Here is a tiny trained network, its code and every weight. The questions are about switching its units off for an input and a class, where a switched-off unit gives its printed mean instead of its output.

import numpy as np


def w(rows, s, z=0):
    codes = np.array(rows[::2]) - 128.0
    scale = np.full(codes.shape[1], s)
    scale[-1] = z or s
    return codes * scale


def f(y):
    return np.maximum(y, 0)


def log_softmax(a):
    a = a - a.max(-1, keepdims=True)
    return a - np.log(np.exp(a).sum(-1, keepdims=True))


def net(x, mask):
    res = np.array(x, float).reshape(1, 6) / 4 @ E
    y = f(res @ A[0][:, :-1].T + A[0][:, -1])
    res = res + np.where(mask, y, B[0][:, -1]) @ B[0][:, :-1]
    return log_softmax(res[-1] @ U[:, :-1].T + U[:, -1])


A, B = {}, {}
E = w([
[124,127,128],'x0',
[116,216,255],'x1',
[126,126,127],'x2',
[3,234,67],'x3',
[2,26,188],'x4',
[130,128,130],'x5',
],0.0059)
A[0] = w([
[2,62,158,106],'n0',
[182,206,71,115],'n1',
[176,90,160,86],'n2',
[129,98,101,142],'n3',
[189,206,85,96],'n4',
[44,66,159,98],'n5',
[133,73,43,91],'n6',
[112,169,222,93],'n7',
[164,86,167,120],'n8',
[68,209,76,96],'n9',
[132,175,228,94],'n10',
[62,76,138,116],'n11',
[143,163,226,123],'n12',
[207,93,216,124],'n13',
[54,202,107,104],'n14',
[59,200,88,85],'n15',
[193,87,133,129],'n16',
[195,91,168,92],'n17',
[194,101,141,138],'n18',
[205,97,172,107],'n19',
[183,79,148,96],'n20',
[156,129,129,248],'n21',
[171,96,157,93],'n22',
[118,172,193,106],'n23',
[218,200,50,128],'n24',
[98,220,78,142],'n25',
[132,157,198,147],'n26',
[115,165,221,101],'n27',
[156,51,56,162],'n28',
[131,64,48,110],'n29',
[100,49,60,117],'n30',
[42,210,89,95],'n31',
],0.0083,0.011)
B[0] = w([
[222,110,191,180],'n0',
[179,94,204,163],'n1',
[113,54,78,139],'n2',
[125,185,121,148],'n3',
[183,98,187,154],'n4',
[254,115,202,161],'n5',
[188,217,59,146],'n6',
[206,188,47,152],'n7',
[114,111,77,151],'n8',
[124,64,96,158],'n9',
[156,151,77,154],'n10',
[205,123,185,157],'n11',
[135,165,73,165],'n12',
[98,86,92,174],'n13',
[124,43,93,161],'n14',
[127,30,64,152],'n15',
[76,94,96,158],'n16',
[120,70,98,147],'n17',
[81,101,111,161],'n18',
[107,74,96,155],'n19',
[115,95,86,144],'n20',
[40,150,188,247],'n21',
[119,77,95,138],'n22',
[173,152,56,148],'n23',
[173,100,232,180],'n24',
[100,74,128,176],'n25',
[106,189,61,168],'n26',
[196,189,33,154],'n27',
[110,199,119,181],'n28',
[164,204,83,154],'n29',
[158,194,108,158],'n30',
[136,50,88,164],'n31',
],0.007,0.011)
U = w([
[101,6,72,45],'0',
[239,107,236,59],'1',
[169,221,40,46],'2',
[79,135,160,254],'3',
[78,141,167,231],'4',
],0.011,0.0072)

Each question gives the input, the list of numbers given to net, and the class t.
The units are the neurons (one row each of A and B). Each row of codes is followed by its name. A weight is (code - 128) times the scale printed after its matrix; where a second scale follows, it is the last column's (A, B and U).
mask holds one flag per neuron, in row order. A switched-off neuron (its flag False) gives its mean, the last column of its row in B, instead of its output. The means were averaged over made-up inputs and are rounded, as every weight is.
A unit's drop is (log p(t) with every unit on - log p(t) with that unit switched off) / (log p(t) with every unit on - log p(t) with every unit switched off).
The circuit of an input: a set's keep is (log p(t) with only the set's units on - log p(t) with every unit switched off) / (log p(t) with every unit on - log p(t) with every unit switched off). Starting from the 12 units with the biggest drops (on a tie, the unit counted first), units are removed one at a time, each time the one whose removal leaves the highest keep (on an exact tie, the one counted first), for as long as the keep stays at least 0.8.
circuit, biggest first: the units of the circuit, biggest drop first
k most important neurons: the k neurons with the biggest drops, biggest first
drop when u is switched off: that unit's drop, to one decimal
input [1,-4,7,5,-7,-3], class 1: circuit, biggest first => n24, n1
input [4,-5,5,4,2,2], class 2: circuit, biggest first => n30, n29
input [8,-2,-6,-4,-5,4], class 3: 2 most important neurons => n0, n5
input [4,3,4,-1,-8,0], class 1: circuit, biggest first => n24
input [2,-7,-5,0,-1,4], class 2: 2 most important neurons => n6, n29
input [-5,-5,2,4,6,-5], class 1: circuit, biggest first => n0, n5, n11
input [4,-2,2,0,5,3], class 1: circuit, biggest first => n0, n5, n11
input [0,-4,-6,3,-7,4], class 1: 3 most important neurons => n24, n1, n4
input [-1,5,8,-4,2,2], class 2: drop when n27 is switched off => 0.2
input [0,-3,4,7,5,-7], class 0: drop when n31 is switched off => 0.3
input [-6,7,-7,4,-2,1], class 2: drop when n27 is switched off => 0.2
